Below is a small trained network, with its code and all its weights. Each question gives an input and a class and asks what happens when units are switched off, that is, made to give their printed mean instead of their output.

import numpy as np


def w(rows, s, z=0):
    codes = np.array(rows[::2]) - 128.0
    scale = np.full(codes.shape[1], s)
    scale[-1] = z or s
    return codes * scale


def f(y):
    return y / 2 * (1 + np.tanh(0.7978845608 * (y + 0.044715 * y**3)))


def log_softmax(a):
    a = a - a.max(-1, keepdims=True)
    return a - np.log(np.exp(a).sum(-1, keepdims=True))


def net(x, mask):
    res = np.array(x, float).reshape(1, 8) / 4 @ E
    y = f(res @ A[0][:, :-1].T + A[0][:, -1])
    res = res + np.where(mask, y, B[0][:, -1]) @ B[0][:, :-1]
    return log_softmax(res[-1] @ U[:, :-1].T + U[:, -1])


A, B = {}, {}
E = w([
[183,161,113,118,129,150,104,69,243,120,157],'x0',
[136,121,123,45,104,72,114,82,107,86,85],'x1',
[177,79,170,150,48,213,150,151,141,87,64],'x2',
[139,210,147,137,155,133,244,96,109,73,129],'x3',
[102,133,59,119,142,125,135,190,178,71,105],'x4',
[82,2,173,126,198,117,184,86,192,117,121],'x5',
[50,186,191,90,88,130,140,150,188,177,103],'x6',
[132,128,130,122,137,131,127,134,125,131,127],'x7',
],0.0073)
A[0] = w([
[95,115,39,114,169,127,137,218,183,67,108,75],'N0',
[72,102,142,161,121,120,138,166,52,112,95,64],'N1',
[152,195,87,131,82,121,79,153,105,121,119,31],'N2',
[99,126,132,80,156,98,135,109,116,163,203,99],'N3',
[157,185,108,133,60,124,94,133,83,159,162,52],'N4',
[144,193,122,118,184,161,197,85,103,90,125,47],'N5',
[101,126,59,130,120,107,146,187,162,76,98,79],'N6',
[100,72,161,171,175,108,153,92,167,124,96,28],'N7',
[175,190,116,124,110,124,99,155,96,144,112,34],'N8',
[130,121,159,38,104,63,135,95,114,115,74,139],'N9',
[103,147,154,255,145,183,152,192,144,178,166,111],'N10',
[54,144,156,115,72,115,113,139,160,173,117,83],'N11',
[142,50,102,109,104,123,7,180,142,180,135,18],'N12',
[147,172,134,136,117,127,227,106,123,97,135,42],'N13',
[140,154,125,143,137,117,174,111,142,111,121,38],'N14',
[138,49,142,114,133,100,173,123,147,137,153,48],'N15',
[155,193,161,120,151,140,208,136,116,82,124,51],'N16',
[69,149,95,136,186,114,113,95,117,131,157,78],'N17',
[104,193,62,112,195,21,94,131,112,174,159,60],'N18',
[95,115,165,138,158,106,161,192,57,155,89,83],'N19',
[74,156,159,110,116,152,135,131,160,166,103,22],'N20',
[115,159,105,143,172,52,117,112,132,160,171,32],'N21',
[177,155,115,140,117,151,102,74,210,107,164,50],'N22',
[121,127,113,177,179,178,167,152,134,175,180,94],'N23',
[166,189,149,144,162,107,213,128,124,83,141,38],'N24',
[176,100,137,150,50,209,149,134,126,106,42,10],'N25',
[61,165,171,71,96,131,158,175,197,186,86,37],'N26',
[105,83,129,141,159,119,147,173,31,125,87,79],'N27',
[133,128,123,208,150,176,171,190,157,179,200,46],'N28',
[235,46,30,171,186,125,115,112,70,94,154,1],'N29',
[103,57,150,89,188,118,152,113,169,105,102,84],'N30',
[103,148,102,101,190,123,124,133,107,153,166,40],'N31',
[107,61,154,158,187,104,147,102,161,140,134,65],'N32',
[164,196,90,153,67,122,105,167,103,119,148,29],'N33',
[194,152,115,117,141,148,116,66,216,129,127,59],'N34',
[70,96,123,133,90,99,123,191,54,135,111,78],'N35',
[179,102,172,151,59,170,146,157,137,93,85,15],'N36',
[98,66,132,101,159,149,178,113,165,126,153,33],'N37',
[94,151,112,120,194,98,126,100,109,157,204,44],'N38',
[102,141,80,104,155,127,143,192,167,78,92,136],'N39',
[178,108,208,140,124,112,135,56,84,199,157,69],'N40',
[144,129,102,27,87,83,141,75,98,81,61,47],'N41',
[100,68,143,135,136,100,165,113,159,124,132,15],'N42',
[84,63,137,115,151,142,157,96,146,118,139,20],'N43',
[83,159,167,99,111,131,129,137,148,166,95,84],'N44',
[170,105,120,107,131,129,64,134,195,161,153,67],'N45',
],0.009,0.0095)
B[0] = w([
[166,120,184,106,103,156,121,83,74,174,163,212],'N0',
[121,155,121,107,129,110,139,134,184,143,162,175],'N1',
[111,167,115,94,169,154,125,154,111,120,109,174],'N2',
[148,108,138,147,108,140,140,141,127,127,118,170],'N3',
[113,144,126,88,173,177,138,146,106,143,122,192],'N4',
[67,104,118,162,137,120,143,122,132,151,110,162],'N5',
[148,109,166,115,127,135,117,91,102,167,154,171],'N6',
[109,163,95,89,177,171,120,172,118,135,110,163],'N7',
[103,155,128,94,161,168,116,147,109,128,127,154],'N8',
[151,107,83,120,109,111,75,110,113,117,122,242],'N9',
[136,93,83,98,99,92,68,99,108,94,115,255],'N10',
[143,151,144,179,150,115,143,118,114,103,121,200],'N11',
[6,98,107,182,134,93,201,99,112,179,63,230],'N12',
[82,105,125,152,140,115,145,124,127,173,107,155],'N13',
[79,128,158,119,129,111,143,131,136,140,131,112],'N14',
[113,166,133,109,145,147,133,158,101,118,111,153],'N15',
[83,106,120,156,128,121,157,104,118,166,97,168],'N16',
[134,100,148,120,95,147,135,153,143,109,118,155],'N17',
[155,87,167,131,91,146,147,168,156,103,104,234],'N18',
[146,147,106,105,125,113,143,118,178,139,180,191],'N19',
[99,145,173,149,147,100,143,131,133,94,124,136],'N20',
[124,94,174,115,109,142,157,161,156,102,115,150],'N21',
[136,156,106,85,126,85,168,129,175,130,171,182],'N22',
[125,135,111,104,103,121,90,114,113,111,117,174],'N23',
[67,117,113,157,134,105,146,122,123,164,101,159],'N24',
[139,77,182,111,96,129,165,184,169,98,117,207],'N25',
[136,170,185,185,172,99,112,111,109,58,137,216],'N26',
[127,158,109,117,120,107,152,123,191,130,164,203],'N27',
[120,110,105,75,112,67,77,109,109,88,110,174],'N28',
[128,196,209,210,177,81,111,118,117,52,130,213],'N29',
[124,159,88,119,127,171,108,165,105,116,108,219],'N30',
[125,109,149,104,126,143,130,136,161,118,134,130],'N31',
[137,160,100,105,145,166,129,158,111,140,101,194],'N32',
[129,159,109,81,178,177,111,156,98,126,106,177],'N33',
[133,147,111,110,132,99,146,131,183,143,186,191],'N34',
[138,153,96,120,150,112,167,110,180,153,165,199],'N35',
[144,86,172,113,103,130,146,171,161,109,113,177],'N36',
[115,146,118,112,144,153,126,162,108,129,125,153],'N37',
[142,88,158,115,88,139,141,151,157,103,104,162],'N38',
[147,115,147,136,123,143,117,109,103,173,137,215],'N39',
[154,128,172,105,127,155,116,101,76,177,157,201],'N40',
[117,115,90,109,102,91,74,116,130,96,120,189],'N41',
[111,150,128,93,149,145,132,135,123,129,111,135],'N42',
[103,156,122,94,158,144,131,162,116,126,107,144],'N43',
[140,140,145,166,149,121,127,123,114,104,135,175],'N44',
[98,127,113,119,120,109,162,122,150,154,143,191],'N45',
],0.013,0.0048)
U = w([
[97,190,78,82,182,225,129,205,105,120,81,100],'0',
[146,26,177,127,71,160,177,211,195,73,87,101],'1',
[1,79,88,200,134,110,186,85,129,185,67,109],'2',
[136,197,186,219,179,99,116,99,124,32,141,108],'3',
[137,165,61,90,128,106,178,109,234,147,232,109],'4',
[155,100,85,162,121,161,121,110,127,135,115,254],'5',
[127,74,54,77,87,87,44,76,106,67,90,102],'6',
[167,91,196,105,115,187,125,59,62,214,180,145],'7',
],0.0088,0.024)

Each question gives the input, the list of numbers given to net, and the class t.
The units are the neurons (one row each of A and B). Each row of codes is followed by its name. A weight is (code - 128) times the scale printed after its matrix; where a second scale follows, it is the last column's (A, B and U).
mask holds one flag per neuron, in row order. A switched-off neuron (its flag False) gives its mean, the last column of its row in B, instead of its output. The means were averaged over made-up inputs and are rounded, as every weight is.
A unit's drop is (log p(t) with every unit on - log p(t) with that unit switched off) / (log p(t) with every unit on - log p(t) with every unit switched off).
The circuit of an input: a set's keep is (log p(t) with only the set's units on - log p(t) with every unit switched off) / (log p(t) with every unit on - log p(t) with every unit switched off). Starting from the 12 units with the biggest drops (on a tie, the unit counted first), units are removed one at a time, each time the one whose removal leaves the highest keep (on an exact tie, the one counted first), for as long as the keep stays at least 0.8.
units of the circuit, in order: the units of the circuit, biggest drop first
most important unit: the unit with the biggest drop
k most important neurons: the k neurons with the biggest drops, biggest first
drop when u is switched off: that unit's drop, to one decimal
input [-2,3,8,-8,7,-6,1,-1], class 1: most important unit : N25
input [-7,3,5,-4,-8,5,8,-2], class 3: units of the circuit, in order : N26, N11
input [4,-4,-8,7,4,-2,-7,1], class 1: units of the circuit, in order : N18, N38
input [-6,6,6,-1,8,6,-3,3], class 7: 3 most important neurons : N0, N6, N39
input [-2,-5,-4,6,5,-2,-4,-4], class 2: units of the circuit, in order : N24, N5
input [-7,-7,0,1,-3,-2,-3,4], class 4: units of the circuit, in order : N27, N19
input [-8,-1,2,1,6,2,7,5], class 4: 2 most important neurons : N19, N35
input [3,-4,-8,5,-3,7,2,6], class 1: units of the circuit, in order : N38, N21
input [-7,-7,1,-6,-5,-5,4,4], class 4: 2 most important neurons : N35, N19
input [4,8,-2,1,-5,4,0,3], class 6: 2 most important neurons : N9, N41
input [7,-4,2,-1,0,-1,7,0], class 3: 2 most important neurons : N26, N11
input [0,-7,5,-5,3,4,-5,-5], class 6: units of the circuit, in order : N10, N28
input [-8,6,4,8,-5,7,-8,1], class 2: 2 most important neurons : N5, N13
input [-1,-1,4,1,7,6,-4,1], class 7: most important unit : N0
input [-6,-2,-8,-6,-3,2,-8,6], class 1: 2 most important neurons : N18, N38
input [4,-8,5,7,8,8,6,4], class 0: 4 most important neurons : N7, N30, N37, N32
input [8,5,-8,-5,-2,-3,-5,-1], class 1: units of the circuit, in order : N18, N21
input [8,-2,-3,-7,2,-8,-4,-6], class 0: 2 most important neurons : N33, N2
input [-6,-8,-4,8,7,-1,7,-6], class 2: 4 most important neurons : N16, N24, N13, N5
input [-1,-4,-3,8,-1,7,-8,0], class 2: units of the circuit, in order : N24
input [0,1,-8,-5,-8,0,-6,7], class 1: 2 most important neurons : N18, N38
input [7,-2,3,7,-4,-7,1,0], class 0: 4 most important neurons : N33, N4, N12, N8
input [0,8,1,4,1,1,7,5], class 6: 3 most important neurons : N9, N41, N29
input [8,-7,6,7,-6,-5,6,-3], class 4: 2 most important neurons : N22, N34
input [6,0,7,4,7,2,-6,1], class 1: 2 most important neurons : N25, N36
input [-4,2,8,2,-6,-1,-1,1], class 1: drop when N25 is switched off : 0.2
input [-3,-2,6,8,-2,8,-2,-8], class 0: most important unit : N7
input [-2,4,-3,3,-4,-1,-8,-1], class 3: drop when N29 is switched off : 1.0
input [2,-5,2,3,1,0,-8,8], class 3: drop when N29 is switched off : 1.0
